Below is a small trained network, with its code and all its weights. Each question gives an input and a target symbol and asks what happens when units are switched off, that is, made to give their printed mean instead of their output.

import numpy as np


def w(rows, s, z=0):
    codes = np.array(rows[::2]) - 128.0
    scale = np.full(codes.shape[1], s)
    scale[-1] = z or s
    return codes * scale


def f(y):
    return np.maximum(y, 0)


def softmax(a):
    e = np.exp(a - a.max(-1, keepdims=True))
    return e / e.sum(-1, keepdims=True)


def log_softmax(a):
    a = a - a.max(-1, keepdims=True)
    return a - np.log(np.exp(a).sum(-1, keepdims=True))


def net(x, mask):
    ids = ['βγδεζηθλμξπτω'.index(c) for c in x.split()]
    T = len(ids)
    res = E[ids] + P[:T]
    u = 0
    for l in range(2):
        r = res
        for j in range(3):
            rows = slice(2 * j, 2 * j + 2)
            q, k, v = (r @ M[l][rows].T for M in (Q, K, V))
            z = softmax(np.where(np.tri(T) > 0, q @ k.T / 2**0.5, -1e9)) @ v
            o = O[l][rows]
            res = res + np.where(mask[u + j], z, o[:, -1]) @ o[:, :-1]
        u += 3
        y = f(res @ A[l][:, :-1].T + A[l][:, -1])
        res = res + np.where(mask[u : u + 8], y, B[l][:, -1]) @ B[l][:, :-1]
        u += 8
    return log_softmax(res[-1] @ U[:, :-1].T + U[:, -1])


Q, K, V, O, A, B = {}, {}, {}, {}, {}, {}
E = w([
[144,25,137,167,227,139,175],'β',
[64,109,99,58,177,175,50],'γ',
[134,150,136,82,233,172,138],'δ',
[159,150,160,223,165,194,106],'ε',
[164,185,100,30,52,173,37],'ζ',
[50,150,140,228,155,105,189],'η',
[192,70,127,219,112,141,145],'θ',
[179,200,127,79,136,208,63],'λ',
[127,59,97,145,92,150,61],'μ',
[254,143,136,142,158,151,190],'ξ',
[169,86,90,60,144,131,137],'π',
[60,184,87,83,76,82,155],'τ',
[154,210,134,214,40,102,174],'ω',
],0.007)
P = w([
[146,132,128,127,147,48,74],'0',
[143,123,107,125,132,166,122],'1',
[135,133,25,161,151,84,127],'2',
[112,110,240,106,110,126,113],'3',
[136,121,90,131,119,208,153],'4',
[120,134,15,172,141,103,136],'5',
[105,113,249,113,99,119,127],'6',
[120,114,96,134,105,244,175],'7',
[114,144,4,175,138,119,145],'8',
[94,123,253,115,91,122,126],'9',
[107,112,111,137,87,255,197],'10',
],0.0083)
Q[0] = w([
[91,159,125,144,105,120,146],'L0H0',
[175,86,128,106,155,146,96],'L0H0',
[167,111,5,161,169,200,117],'L0H1',
[158,111,24,154,163,220,119],'L0H1',
[135,132,128,127,122,158,124],'L0H2',
[130,124,121,131,128,138,125],'L0H2',
],0.011)
K[0] = w([
[98,155,134,131,100,135,145],'L0H0',
[158,98,121,123,162,127,100],'L0H0',
[100,104,107,113,81,249,212],'L0H1',
[108,104,110,111,98,234,182],'L0H1',
[133,137,128,125,118,151,129],'L0H2',
[128,126,126,131,124,133,127],'L0H2',
],0.015)
V[0] = w([
[205,72,111,106,197,126,61],'L0H0',
[210,78,118,104,182,139,63],'L0H0',
[160,28,39,118,46,213,247],'L0H1',
[178,3,130,209,34,33,78],'L0H1',
[143,135,128,149,108,210,116],'L0H2',
[156,119,133,117,168,39,148],'L0H2',
],0.0051)
O[0] = w([
[176,98,102,118,168,143,60,203],'L0H0',
[192,99,102,116,162,156,48,198],'L0H0',
[173,58,43,117,95,195,220,254],'L0H1',
[126,35,145,194,43,3,87,156],'L0H1',
[135,123,128,153,90,218,130,148],'L0H2',
[158,133,131,115,174,34,130,113],'L0H2',
],0.005,0.0023)
A[0] = w([
[64,110,242,130,83,154,109,143],'L0N0',
[190,116,46,102,137,83,136,162],'L0N1',
[77,205,115,145,92,77,193,209],'L0N2',
[161,105,178,100,120,207,113,179],'L0N3',
[111,84,136,166,185,134,118,170],'L0N4',
[91,179,40,165,127,86,142,161],'L0N5',
[98,143,127,146,132,98,168,160],'L0N6',
[170,106,37,150,135,254,163,253],'L0N7',
],0.0062,0.0053)
B[0] = w([
[130,90,254,98,121,130,160,154],'L0N0',
[163,113,65,117,132,86,120,166],'L0N1',
[70,157,105,163,85,90,158,147],'L0N2',
[136,102,163,106,105,238,134,172],'L0N3',
[119,87,141,151,175,140,116,155],'L0N4',
[107,149,31,159,134,54,115,152],'L0N5',
[80,129,128,157,115,125,143,136],'L0N6',
[133,108,91,133,117,253,157,250],'L0N7',
],0.007,0.011)
Q[1] = w([
[120,106,252,77,96,105,113],'L1H0',
[113,74,138,87,84,186,185],'L1H0',
[113,135,184,111,148,73,100],'L1H1',
[149,124,27,169,152,122,150],'L1H1',
[111,173,129,123,153,54,75],'L1H2',
[139,146,1,164,166,144,134],'L1H2',
],0.0097)
K[1] = w([
[187,157,123,153,209,53,2],'L1H0',
[40,199,137,155,85,90,184],'L1H0',
[196,114,118,132,183,121,50],'L1H1',
[95,83,124,111,76,213,205],'L1H1',
[228,80,125,107,183,160,58],'L1H2',
[77,89,134,105,53,216,253],'L1H2',
],0.0082)
V[1] = w([
[171,57,105,17,131,141,104],'L1H0',
[224,162,137,147,82,126,160],'L1H0',
[144,155,156,122,132,168,93],'L1H1',
[162,188,161,68,180,163,129],'L1H1',
[98,158,111,101,26,125,67],'L1H2',
[109,177,106,5,126,105,141],'L1H2',
],0.012)
O[1] = w([
[67,53,148,87,113,87,150,221],'L1H0',
[226,154,204,77,21,47,119,129],'L1H0',
[79,167,171,115,122,105,51,180],'L1H1',
[90,183,191,73,151,95,108,94],'L1H1',
[77,132,32,104,7,178,79,142],'L1H2',
[90,152,85,28,117,143,202,3],'L1H2',
],0.012,0.0059)
A[1] = w([
[134,98,188,109,134,70,207,208],'L1N0',
[198,102,169,142,152,113,67,88],'L1N1',
[139,179,255,92,182,85,110,248],'L1N2',
[99,109,69,90,143,166,114,84],'L1N3',
[193,98,188,141,154,90,104,80],'L1N4',
[198,114,197,138,160,87,111,38],'L1N5',
[118,228,120,109,154,166,94,68],'L1N6',
[218,169,93,204,120,138,100,72],'L1N7',
],0.0082,0.0014)
B[1] = w([
[189,106,93,89,162,95,159,181],'L1N0',
[96,166,137,154,104,102,153,210],'L1N1',
[155,159,6,133,150,99,63,196],'L1N2',
[101,169,147,139,123,121,173,206],'L1N3',
[104,163,125,143,106,95,165,196],'L1N4',
[101,173,124,145,105,88,170,183],'L1N5',
[158,72,127,139,111,103,150,172],'L1N6',
[133,130,219,68,143,162,124,247],'L1N7',
],0.011)
U = w([
[149,128,108,192,188,120,200,5],'β',
[3,141,181,104,211,137,136,123],'γ',
[165,138,72,120,200,137,88,119],'δ',
[98,216,136,183,119,125,65,131],'ε',
[65,151,177,50,57,106,107,100],'ζ',
[162,139,164,169,241,173,134,149],'η',
[116,141,211,130,85,90,188,39],'θ',
[131,146,109,78,108,127,33,139],'λ',
[132,20,90,218,88,132,51,230],'μ',
[208,153,89,113,86,96,137,61],'ξ',
[174,58,155,34,155,91,188,186],'π',
[118,168,52,131,95,176,202,109],'τ',
[214,161,160,72,44,129,73,161],'ω',
],0.0042,0.0028)

Each question gives the input, a string of symbols that net reads in full, and the target symbol t.
The units are the heads (2 rows each of Q, K, V and O) and the neurons (one row each of A and B). Each row of codes is followed by its name. A weight is (code - 128) times the scale printed after its matrix; where a second scale follows, it is the last column's (O, A, B and U).
mask holds one flag per unit, layer by layer, with each layer's heads first. A switched-off unit (its flag False) gives its mean, the last column of its rows in O or B, instead of its output. The means were averaged over made-up inputs and are rounded, as every weight is.
A unit's drop is (log p(t) with every unit on - log p(t) with that unit switched off) / (log p(t) with every unit on - log p(t) with every unit switched off).
most important unit: the unit with the biggest drop
top k neurons: the k neurons with the biggest drops, biggest first
top k neurons in layer l: the k neurons of layer l with the biggest drops, biggest first
heads that matter: for each layer, one digit per head in row order, 1 if its drop is at least 0.15 and else 0, layers parted by /
input μ μ γ π ε β μ ξ, target ξ: heads that matter => 010 / 111
input δ θ μ μ, target δ: heads that matter => 010 / 011
input π π π ω θ, target ω: most important unit => L1H0
input ω ζ π π μ β μ, target ω: heads that matter => 000 / 101
input π ε π, target ε: heads that matter => 000 / 011
input ξ μ ω π β μ θ ζ ξ γ, target ξ: heads that matter => 010 / 101
input δ μ ξ π π μ ε, target δ: top 2 neurons in layer 1 => [L1N2; L1N0]
input ω ξ τ ξ π β π η, target η: heads that matter => 000 / 101
input π τ τ η μ μ θ ε γ, target ε: top 2 neurons => [L0N7; L1N2]
input τ ε δ μ τ μ, target τ: heads that matter => 010 / 001
input μ ω μ θ π ε π π, target ω: heads that matter => 100 / 100
input ε ω γ μ ζ γ π, target ε: heads that matter => 010 / 101
input π γ ω, target γ: top 3 neurons => [L0N5; L0N3; L0N7]
input π ε μ, target ε: heads that matter => 000 / 011
input μ δ ε γ μ π μ τ, target τ: heads that matter => 000 / 001
input π μ τ ω π π γ β γ μ, target π: top 2 neurons => [L0N7; L1N0]
input μ γ ω τ ζ μ μ θ, target τ: heads that matter => 100 / 001
input η θ ε μ β μ μ δ, target η: heads that matter => 100 / 100
input μ δ μ π μ θ π δ, target δ: heads that matter => 010 / 011
input ε π μ μ τ τ ω γ π, target γ: top neuron => [L0N7]
input η μ γ π η τ π μ ε, target μ: top 3 neurons => [L0N3; L0N5; L0N7]
input ω γ ε μ μ, target ω: top 2 neurons => [L0N2; L1N7]
input μ μ ε θ, target μ: most important unit => L0H1
input μ ε π δ ξ π π, target μ: top 2 neurons => [L0N7; L1N7]
input μ λ δ μ π μ μ π δ β μ, target μ: top 3 neurons in layer 0 => [L0N7; L0N0; L0N1]
input μ μ θ π, target μ: top 2 neurons => [L1N7; L0N7]
input ε π μ λ μ μ ε, target ε: most important unit => L0H1
